Below is a small trained network, with its code and all its weights. Each question gives an input and a target symbol and asks what happens when units are switched off, that is, made to give their printed mean instead of their output.

import numpy as np


def w(rows, s, z=0):
    codes = np.array(rows[::2]) - 128.0
    scale = np.full(codes.shape[1], s)
    scale[-1] = z or s
    return codes * scale


def norm(h):
    return h / np.sqrt((h * h).mean(-1, keepdims=True) + 1e-5)


def softmax(a):
    e = np.exp(a - a.max(-1, keepdims=True))
    return e / e.sum(-1, keepdims=True)


def log_softmax(a):
    a = a - a.max(-1, keepdims=True)
    return a - np.log(np.exp(a).sum(-1, keepdims=True))


def net(x, mask):
    ids = ['ΓΛΣβδμξψ'.index(c) for c in x.split()]
    T = len(ids)
    res = E[ids] + P[:T]
    u = 0
    for l in range(3):
        r = norm(res)
        for j in range(2):
            rows = slice(3 * j, 3 * j + 3)
            q, k, v = (r @ M[l][rows].T for M in (Q, K, V))
            z = softmax(np.where(np.tri(T) > 0, q @ k.T / 3**0.5, -1e9)) @ v
            o = O[l][rows]
            res = res + np.where(mask[u + j], z, o[:, -1]) @ o[:, :-1]
        u += 2
    return log_softmax(norm(res)[-1] @ U[:, :-1].T + U[:, -1])


Q, K, V, O = {}, {}, {}, {}
E = w([
[248,236,163],'Γ',
[238,67,156],'Λ',
[64,138,151],'Σ',
[74,120,159],'β',
[86,121,148],'δ',
[72,139,148],'μ',
[75,119,159],'ξ',
[65,120,156],'ψ',
],0.012)
P = w([
[176,104,29],'0',
[105,94,193],'1',
[84,105,181],'2',
[48,109,186],'3',
[29,107,176],'4',
[30,127,165],'5',
[25,137,162],'6',
[18,148,157],'7',
[3,151,146],'8',
],0.0057)
Q[0] = w([
[103,82,117],'L0H1',
[137,179,82],'L0H1',
[148,69,146],'L0H1',
[93,114,139],'L0H2',
[191,75,122],'L0H2',
[152,207,12],'L0H2',
],0.011)
K[0] = w([
[102,107,175],'L0H1',
[174,175,113],'L0H1',
[138,92,87],'L0H1',
[135,77,104],'L0H2',
[123,193,62],'L0H2',
[181,170,248],'L0H2',
],0.011)
V[0] = w([
[122,168,182],'L0H1',
[103,85,110],'L0H1',
[152,164,187],'L0H1',
[85,62,68],'L0H2',
[120,124,255],'L0H2',
[123,219,136],'L0H2',
],0.0068)
O[0] = w([
[76,109,97,219],'L0H1',
[197,169,168,151],'L0H1',
[66,99,101,168],'L0H1',
[119,199,186,254],'L0H2',
[163,2,209,190],'L0H2',
[97,90,51,86],'L0H2',
],0.0056,0.0018)
Q[1] = w([
[169,150,160],'L1H1',
[190,77,37],'L1H1',
[84,88,2],'L1H1',
[93,16,95],'L1H2',
[26,53,86],'L1H2',
[243,189,120],'L1H2',
],0.0071)
K[1] = w([
[129,210,77],'L1H1',
[24,121,160],'L1H1',
[107,1,191],'L1H1',
[53,158,124],'L1H2',
[68,188,142],'L1H2',
[206,30,151],'L1H2',
],0.0089)
V[1] = w([
[168,213,107],'L1H1',
[100,149,12],'L1H1',
[85,151,145],'L1H1',
[174,2,165],'L1H2',
[117,124,104],'L1H2',
[62,202,107],'L1H2',
],0.009)
O[1] = w([
[9,196,253,253],'L1H1',
[68,136,94,54],'L1H1',
[176,181,58,136],'L1H1',
[6,39,29,71],'L1H2',
[134,107,141,98],'L1H2',
[230,167,152,158],'L1H2',
],0.0048,0.006)
Q[2] = w([
[101,143,156],'L2H1',
[7,107,127],'L2H1',
[185,112,144],'L2H1',
[192,170,131],'L2H2',
[94,33,63],'L2H2',
[118,60,43],'L2H2',
],0.019)
K[2] = w([
[164,118,153],'L2H1',
[178,78,127],'L2H1',
[90,161,102],'L2H1',
[36,80,110],'L2H2',
[157,250,59],'L2H2',
[102,225,88],'L2H2',
],0.015)
V[2] = w([
[120,194,156],'L2H1',
[160,72,134],'L2H1',
[33,64,199],'L2H1',
[72,88,178],'L2H2',
[180,29,161],'L2H2',
[247,73,110],'L2H2',
],0.013)
O[2] = w([
[49,128,110,255],'L2H1',
[246,1,94,82],'L2H1',
[141,158,49,179],'L2H1',
[89,105,56,177],'L2H2',
[17,14,147,72],'L2H2',
[8,58,241,27],'L2H2',
],0.0088,0.0065)
U = w([
[143,185,233,224],'Γ',
[131,153,70,238],'Λ',
[119,155,17,82],'Σ',
[77,123,174,1],'β',
[252,108,147,75],'δ',
[143,51,117,192],'μ',
[91,124,160,20],'ξ',
[61,124,149,11],'ψ',
],0.013,0.0054)

Each question gives the input, a string of symbols that net reads in full, and the target symbol t.
The units are the heads (3 rows each of Q, K, V and O). Each row of codes is followed by its name. A weight is (code - 128) times the scale printed after its matrix; where a second scale follows, it is the last column's (O and U).
mask holds one flag per head, layer by layer. A switched-off head (its flag False) gives its mean, the last column of its rows in O, instead of its output. The means were averaged over made-up inputs and are rounded, as every weight is.
A unit's drop is (log p(t) with every unit on - log p(t) with that unit switched off) / (log p(t) with every unit on - log p(t) with every unit switched off).
The circuit of an input: a set's keep is (log p(t) with only the set's units on - log p(t) with every unit switched off) / (log p(t) with every unit on - log p(t) with every unit switched off). Starting from all 6 units, units are removed one at a time, each time the one whose removal leaves the highest keep (on an exact tie, the one counted first), for as long as the keep stays at least 0.8.
units of the circuit, in order: the units of the circuit, biggest drop first
most important unit: the unit with the biggest drop
heads that matter: for each layer, one digit per head in row order, 1 if its drop is at least 0.15 and else 0, layers parted by /
input Γ Γ μ Γ β ψ δ Λ Σ, target δ: units of the circuit, in order -> L0H2, L2H1, L1H1
input Σ Γ ξ Λ δ ψ, target Σ: heads that matter -> 01 / 11 / 01
input Λ δ ψ Γ ξ ψ ψ, target μ: heads that matter -> 00 / 01 / 11
input Λ Γ δ μ, target μ: heads that matter -> 00 / 01 / 11
input Σ Λ ψ ξ ξ, target Σ: heads that matter -> 01 / 11 / 01
input Σ ξ Γ Σ μ δ Λ ξ, target Σ: heads that matter -> 11 / 11 / 01
input Γ Σ Γ Γ Σ Γ, target Σ: units of the circuit, in order -> L0H2, L2H2
input Λ Γ Γ Γ ψ ξ Γ Γ Σ, target μ: units of the circuit, in order -> L2H1, L2H2, L1H2, L0H2
input Σ ξ Λ, target Σ: heads that matter -> 11 / 01 / 00
input Γ δ β Σ β Λ β β ξ, target δ: heads that matter -> 01 / 11 / 10
input Λ Γ Γ δ, target μ: heads that matter -> 00 / 01 / 11
input Λ Σ δ Γ Γ Σ Γ, target μ: heads that matter -> 00 / 11 / 11
input Γ ψ Σ Γ Σ Λ μ Γ, target δ: heads that matter -> 01 / 01 / 11
input Σ Λ ξ ξ δ δ Σ δ, target Σ: heads that matter -> 01 / 10 / 01
input Λ δ δ δ Γ Γ δ, target μ: units of the circuit, in order -> L2H1, L2H2, L1H2
input Λ δ δ μ Γ, target μ: units of the circuit, in order -> L1H2, L2H2, L2H1
input Λ δ δ ξ, target μ: units of the circuit, in order -> L2H1, L2H2, L1H2
input Γ Λ ξ μ δ, target δ: most important unit -> L0H2
input Γ μ Γ Γ Γ Λ μ Γ Γ, target δ: units of the circuit, in order -> L0H2, L1H2, L2H1, L2H2
input Σ μ ξ Λ Γ Γ ξ δ, target Σ: units of the circuit, in order -> L0H2, L2H2, L1H2
input Σ δ Λ μ δ μ Γ ψ, target Σ: most important unit -> L0H2
input ψ δ Γ Γ Σ β Γ δ Γ, target Σ: most important unit -> L2H2
